Below are the code and all the weights of a small trained network. Each question names an input and a class and asks about switching units off, where a switched-off unit gives its printed mean instead of its output.

import numpy as np


def w(rows, s, z=0):
    codes = np.array(rows[::2]) - 128.0
    scale = np.full(codes.shape[1], s)
    scale[-1] = z or s
    return codes * scale


def norm(h):
    return h / np.sqrt((h * h).mean(-1, keepdims=True) + 1e-5)


def f(y):
    return y / 2 * (1 + np.tanh(0.7978845608 * (y + 0.044715 * y**3)))


def log_softmax(a):
    a = a - a.max(-1, keepdims=True)
    return a - np.log(np.exp(a).sum(-1, keepdims=True))


def net(x, mask):
    res = np.array(x, float).reshape(1, 4) / 4 @ E
    u = 0
    for l in range(4):
        y = f(norm(res) @ A[l][:, :-1].T + A[l][:, -1])
        res = res + np.where(mask[u : u + 10], y, B[l][:, -1]) @ B[l][:, :-1]
        u += 10
    return log_softmax(norm(res)[-1] @ U[:, :-1].T + U[:, -1])


A, B = {}, {}
E = w([
[129,103,126],'x0',
[123,138,128],'x1',
[23,110,29],'x2',
[14,255,214],'x3',
],0.0062)
A[0] = w([
[203,2,52,87],'0.n1',
[158,121,14,93],'0.n2',
[204,135,244,52],'0.n3',
[132,71,205,30],'0.n4',
[125,48,22,165],'0.n5',
[74,140,166,21],'0.n6',
[214,237,115,178],'0.n7',
[208,56,11,78],'0.n8',
[60,223,184,1],'0.n9',
[207,132,215,117],'0.n10',
],0.0079,0.00078)
B[0] = w([
[148,255,150,253],'0.n1',
[188,83,145,173],'0.n2',
[102,62,123,201],'0.n3',
[83,142,146,137],'0.n4',
[100,175,181,207],'0.n5',
[136,170,149,143],'0.n6',
[75,116,147,160],'0.n7',
[217,123,174,238],'0.n8',
[149,159,118,208],'0.n9',
[88,107,124,191],'0.n10',
],0.0064,0.0057)
A[1] = w([
[244,102,76,153],'1.n1',
[86,189,125,155],'1.n2',
[207,235,122,107],'1.n3',
[149,176,83,115],'1.n4',
[161,149,152,64],'1.n5',
[56,118,66,58],'1.n6',
[185,183,100,113],'1.n7',
[2,164,139,249],'1.n8',
[206,6,109,120],'1.n9',
[129,200,222,123],'1.n10',
],0.0062,0.0016)
B[1] = w([
[119,165,163,210],'1.n1',
[254,52,79,178],'1.n2',
[161,97,189,234],'1.n3',
[134,75,213,143],'1.n4',
[87,85,110,146],'1.n5',
[142,139,103,125],'1.n6',
[16,134,123,171],'1.n7',
[218,183,99,253],'1.n8',
[149,155,125,167],'1.n9',
[143,131,24,238],'1.n10',
],0.0062,0.0034)
A[2] = w([
[165,47,151,93],'2.n1',
[181,145,243,120],'2.n2',
[129,111,172,93],'2.n3',
[107,74,59,192],'2.n4',
[148,153,177,169],'2.n5',
[215,116,174,235],'2.n6',
[139,175,2,146],'2.n7',
[184,73,144,7],'2.n8',
[239,86,188,114],'2.n9',
[43,24,126,79],'2.n10',
],0.009,0.0014)
B[2] = w([
[145,196,37,146],'2.n1',
[73,73,151,254],'2.n2',
[81,129,109,139],'2.n3',
[32,134,160,118],'2.n4',
[53,120,145,183],'2.n5',
[51,126,229,239],'2.n6',
[2,95,187,178],'2.n7',
[157,145,108,147],'2.n8',
[87,153,75,243],'2.n9',
[86,181,149,126],'2.n10',
],0.0055,0.0072)
A[3] = w([
[127,120,120,73],'3.n1',
[90,118,138,55],'3.n2',
[139,96,112,100],'3.n3',
[133,216,161,145],'3.n4',
[205,107,146,196],'3.n5',
[136,105,190,87],'3.n6',
[126,110,93,75],'3.n7',
[70,150,115,250],'3.n8',
[135,7,203,224],'3.n9',
[114,66,123,74],'3.n10',
],0.012,0.0022)
B[3] = w([
[116,109,108,111],'3.n1',
[133,172,151,156],'3.n2',
[20,164,46,104],'3.n3',
[190,139,174,254],'3.n4',
[73,238,106,151],'3.n5',
[115,116,83,195],'3.n6',
[98,204,115,104],'3.n7',
[137,70,197,241],'3.n8',
[2,144,89,241],'3.n9',
[73,146,62,118],'3.n10',
],0.0057)
U = w([
[97,166,169,232],'0',
[179,233,157,210],'1',
[121,57,206,183],'2',
[22,82,101,187],'3',
[176,101,98,73],'4',
[255,125,25,19],'5',
[137,79,29,1],'6',
[251,15,13,4],'7',
],0.0092,0.0053)

Each question gives the input, the list of numbers given to net, and the class t.
The units are the neurons (one row each of A and B). Each row of codes is followed by its name. A weight is (code - 128) times the scale printed after its matrix; where a second scale follows, it is the last column's (A, B and U).
mask holds one flag per neuron, layer by layer. A switched-off neuron (its flag False) gives its mean, the last column of its row in B, instead of its output. The means were averaged over made-up inputs and are rounded, as every weight is.
A unit's drop is (log p(t) with every unit on - log p(t) with that unit switched off) / (log p(t) with every unit on - log p(t) with every unit switched off).
The circuit of an input: a set's keep is (log p(t) with only the set's units on - log p(t) with every unit switched off) / (log p(t) with every unit on - log p(t) with every unit switched off). Starting from the 12 units with the biggest drops (on a tie, the unit counted first), units are removed one at a time, each time the one whose removal leaves the highest keep (on an exact tie, the one counted first), for as long as the keep stays at least 0.8.
units of the circuit, in order: the units of the circuit, biggest drop first
unit that matters most: the unit with the biggest drop
k most important neurons of layer l: the k neurons of layer l with the biggest drops, biggest first
drop when u is switched off: that unit's drop, to one decimal
input [-2,5,-6,-8], class 1: units of the circuit, in order -> [0.n1, 3.n5]
input [3,0,0,-6], class 1: units of the circuit, in order -> [0.n1]
input [6,-5,-5,-7], class 1: 2 most important neurons of layer 2 -> [2.n7, 2.n1]
input [0,6,-3,-8], class 1: 2 most important neurons of layer 3 -> [3.n5, 3.n8]
input [5,-6,0,-8], class 1: units of the circuit, in order -> [0.n1, 3.n5]
input [2,4,-5,2], class 3: 2 most important neurons of layer 0 -> [0.n1, 0.n3]
input [-4,1,-6,4], class 3: 3 most important neurons of layer 2 -> [2.n2, 2.n1, 2.n9]
input [-5,3,3,-8], class 1: 2 most important neurons of layer 0 -> [0.n8, 0.n1]
input [8,5,-5,-6], class 0: 2 most important neurons of layer 3 -> [3.n9, 3.n5]
input [6,2,-8,5], class 3: 3 most important neurons of layer 0 -> [0.n1, 0.n3, 0.n5]
input [-6,-1,-8,4], class 3: 4 most important neurons of layer 0 -> [0.n1, 0.n3, 0.n5, 0.n10]
input [-3,8,8,-7], class 2: 3 most important neurons of layer 0 -> [0.n5, 0.n8, 0.n2]
input [-6,0,-6,-8], class 1: 2 most important neurons of layer 2 -> [2.n7, 2.n1]
input [-5,-2,-8,-4], class 3: most important neuron of layer 1 -> [1.n8]
input [7,1,3,8], class 1: 2 most important neurons of layer 3 -> [3.n9, 3.n4]
input [-4,7,1,1], class 2: 2 most important neurons of layer 2 -> [2.n7, 2.n2]
input [-2,-4,-8,4], class 3: 2 most important neurons of layer 0 -> [0.n1, 0.n3]
input [-7,0,4,-7], class 0: 2 most important neurons of layer 2 -> [2.n6, 2.n2]
input [-3,5,0,-6], class 1: drop when 0.n8 is switched off -> 0.2
input [-3,1,-5,3], class 3: drop when 3.n1 is switched off -> 0.0
input [-2,-5,-6,-3], class 3: drop when 0.n3 is switched off -> 0.1
input [6,3,5,-5], class 0: drop when 1.n8 is switched off -> 0.1
input [1,-3,7,-8], class 1: unit that matters most -> 0.n8
